Below is a small trained network, with its code and all its weights. Each question gives an input and a target symbol and asks what happens when units are switched off, that is, made to give their printed mean instead of their output.

import numpy as np


def w(rows, s, z=0):
    codes = np.array(rows[::2]) - 128.0
    scale = np.full(codes.shape[1], s)
    scale[-1] = z or s
    return codes * scale


def norm(h):
    return h / np.sqrt((h * h).mean(-1, keepdims=True) + 1e-5)


def f(y):
    return y / 2 * (1 + np.tanh(0.7978845608 * (y + 0.044715 * y**3)))


def softmax(a):
    e = np.exp(a - a.max(-1, keepdims=True))
    return e / e.sum(-1, keepdims=True)


def log_softmax(a):
    a = a - a.max(-1, keepdims=True)
    return a - np.log(np.exp(a).sum(-1, keepdims=True))


def net(x, mask):
    ids = ['ΓΞΠΨδεζθμ'.index(c) for c in x.split()]
    T = len(ids)
    res = E[ids] + P[:T]
    u = 0
    for l in range(3):
        q, k, v = (norm(res) @ M[l].T for M in (Q, K, V))
        z = softmax(np.where(np.tri(T) > 0, q @ k.T / 4**0.5, -1e9)) @ v
        res = res + np.where(mask[u], z, O[l][:, -1]) @ O[l][:, :-1]
        u += 1
        y = f(norm(res) @ A[l][:, :-1].T + A[l][:, -1])
        res = res + np.where(mask[u : u + 4], y, B[l][:, -1]) @ B[l][:, :-1]
        u += 4
    return log_softmax(norm(res)[-1] @ U[:, :-1].T + U[:, -1])


Q, K, V, O, A, B = {}, {}, {}, {}, {}, {}
E = w([
[166,147,169,144],'Γ',
[168,144,200,114],'Ξ',
[37,161,108,169],'Π',
[131,82,110,32],'Ψ',
[181,157,110,79],'δ',
[129,123,199,129],'ε',
[179,139,176,151],'ζ',
[144,109,80,54],'θ',
[2,128,107,137],'μ',
],0.021)
P = w([
[52,241,223,120],'0',
[223,81,171,130],'1',
[120,134,106,201],'2',
[183,203,139,36],'3',
[185,46,216,90],'4',
[122,134,95,191],'5',
[136,185,172,6],'6',
[172,55,198,70],'7',
[123,135,88,184],'8',
[205,202,114,41],'9',
[165,64,193,67],'10',
],0.012)
Q[0] = w([
[114,202,190,95],'L0H0',
[137,121,123,148],'L0H0',
[105,1,128,184],'L0H0',
[43,113,200,160],'L0H0',
],0.015)
K[0] = w([
[135,209,172,144],'L0H0',
[119,126,170,128],'L0H0',
[43,8,148,168],'L0H0',
[160,91,203,160],'L0H0',
],0.016)
V[0] = w([
[137,132,163,51],'L0H0',
[82,56,103,49],'L0H0',
[203,120,238,228],'L0H0',
[97,3,144,121],'L0H0',
],0.0038)
O[0] = w([
[94,161,159,133,207],'L0H0',
[152,163,166,192,97],'L0H0',
[169,121,2,74,100],'L0H0',
[211,154,87,180,4],'L0H0',
],0.0054,0.0025)
A[0] = w([
[123,16,42,145,5],'L0N0',
[5,136,45,174,158],'L0N1',
[152,205,105,174,4],'L0N2',
[112,76,166,39,249],'L0N3',
],0.013,0.003)
B[0] = w([
[16,54,151,98,138],'L0N0',
[254,116,111,126,170],'L0N1',
[162,195,108,152,132],'L0N2',
[220,163,68,215,254],'L0N3',
],0.011,0.0098)
Q[1] = w([
[151,106,109,201],'L1H0',
[38,128,77,251],'L1H0',
[135,100,40,100],'L1H0',
[160,168,159,41],'L1H0',
],0.015)
K[1] = w([
[202,48,70,107],'L1H0',
[159,5,101,181],'L1H0',
[56,83,66,119],'L1H0',
[87,224,197,68],'L1H0',
],0.014)
V[1] = w([
[143,126,160,41],'L1H0',
[96,150,131,57],'L1H0',
[148,141,213,180],'L1H0',
[2,203,72,176],'L1H0',
],0.0084)
O[1] = w([
[141,169,97,47,173],'L1H0',
[120,146,50,82,134],'L1H0',
[95,99,176,116,251],'L1H0',
[50,41,2,228,73],'L1H0',
],0.0084,0.002)
A[1] = w([
[248,2,158,67,251],'L1N0',
[130,102,43,58,115],'L1N1',
[55,89,72,131,142],'L1N2',
[187,154,172,145,157],'L1N3',
],0.016,0.0027)
B[1] = w([
[114,41,192,234,252],'L1N0',
[81,146,125,66,167],'L1N1',
[76,148,4,139,133],'L1N2',
[113,56,86,90,209],'L1N3',
],0.015,0.016)
Q[2] = w([
[223,30,3,38],'L2H0',
[255,191,144,164],'L2H0',
[146,168,179,47],'L2H0',
[2,123,85,92],'L2H0',
],0.017)
K[2] = w([
[96,253,165,146],'L2H0',
[234,108,103,153],'L2H0',
[171,137,153,86],'L2H0',
[54,141,78,119],'L2H0',
],0.025)
V[2] = w([
[164,254,189,173],'L2H0',
[10,129,153,125],'L2H0',
[171,185,160,19],'L2H0',
[30,20,29,140],'L2H0',
],0.01)
O[2] = w([
[120,149,71,198,134],'L2H0',
[76,80,113,74,98],'L2H0',
[103,196,211,135,2],'L2H0',
[126,77,116,5,153],'L2H0',
],0.015,0.0033)
A[2] = w([
[77,36,110,117,2],'L2N0',
[130,252,70,47,30],'L2N1',
[123,172,50,176,219],'L2N2',
[190,142,136,173,211],'L2N3',
],0.023,0.0024)
B[2] = w([
[98,210,141,136,249],'L2N0',
[251,193,142,251,179],'L2N1',
[151,56,152,144,196],'L2N2',
[127,172,96,47,225],'L2N3',
],0.023,0.012)
U = w([
[111,55,155,180,63],'Γ',
[143,199,157,63,120],'Ξ',
[97,129,7,152,101],'Π',
[165,162,135,20,120],'Ψ',
[212,151,140,188,126],'δ',
[54,167,129,155,167],'ε',
[97,150,215,74,106],'ζ',
[213,98,40,73,108],'θ',
[67,128,83,43,253],'μ',
],0.016,0.0043)

Each question gives the input, a string of symbols that net reads in full, and the target symbol t.
The units are the heads (4 rows each of Q, K, V and O) and the neurons (one row each of A and B). Each row of codes is followed by its name. A weight is (code - 128) times the scale printed after its matrix; where a second scale follows, it is the last column's (O, A, B and U).
mask holds one flag per unit, layer by layer, with each layer's heads first. A switched-off unit (its flag False) gives its mean, the last column of its rows in O or B, instead of its output. The means were averaged over made-up inputs and are rounded, as every weight is.
A unit's drop is (log p(t) with every unit on - log p(t) with that unit switched off) / (log p(t) with every unit on - log p(t) with every unit switched off).
The circuit of an input: a set's keep is (log p(t) with only the set's units on - log p(t) with every unit switched off) / (log p(t) with every unit on - log p(t) with every unit switched off). Starting from the 12 units with the biggest drops (on a tie, the unit counted first), units are removed one at a time, each time the one whose removal leaves the highest keep (on an exact tie, the one counted first), for as long as the keep stays at least 0.8.
units of the circuit, in order: the units of the circuit, biggest drop first
unit that matters most: the unit with the biggest drop
k most important neurons: the k neurons with the biggest drops, biggest first
drop of u: that unit's drop, to one decimal
input Ψ δ Π ε Γ δ ε, target Ψ: unit that matters most : L0N3
input Γ δ ε δ μ δ Ψ Ξ θ Ψ, target Γ: 2 most important neurons : (L1N1 L1N0)
input δ δ θ ζ δ δ θ, target δ: 4 most important neurons : (L0N3 L1N0 L0N1 L1N1)
input δ θ δ θ ε Γ Ψ, target δ: 2 most important neurons : (L0N3 L1N0)
input ζ δ δ Γ θ ε Π, target ζ: 4 most important neurons : (L0N1 L0N3 L1N0 L2N1)
input ε θ δ θ δ Π ε δ δ δ, target ε: 4 most important neurons : (L0N1 L0N3 L1N3 L1N0)
input ε δ Π Π δ δ ε, target ε: 2 most important neurons : (L1N3 L0N1)
input ε δ Π δ δ Π Ξ ζ Γ, target Ξ: 2 most important neurons : (L0N3 L1N3)
input Π θ δ δ δ Π Π ε δ δ, target Π: 2 most important neurons : (L1N3 L0N3)
input Ξ Ψ Ξ δ θ, target Γ: 3 most important neurons : (L1N0 L2N1 L0N1)
input δ δ δ Π Γ, target Γ: 3 most important neurons : (L1N0 L2N1 L1N3)
input ζ δ Γ θ, target ζ: 2 most important neurons : (L0N1 L1N1)
input δ Γ ε ζ δ ε Ψ ε, target θ: units of the circuit, in order : (L0N3 L0H0 L2N3)
input θ Γ δ ζ Ψ, target Γ: units of the circuit, in order : (L1N0)
input θ μ δ δ ε ε ε θ μ, target Γ: units of the circuit, in order : (L0N1 L1N0 L0N3 L2N1)
input ε Γ θ Ψ Γ ε ε, target ε: drop of L0N3 : 0.2
input ε θ ζ, target Ψ: drop of L1H0 : 1.0
input ζ Π Ψ θ Ψ ε δ Γ δ ε ε, target θ: drop of L2N2 : 0.1
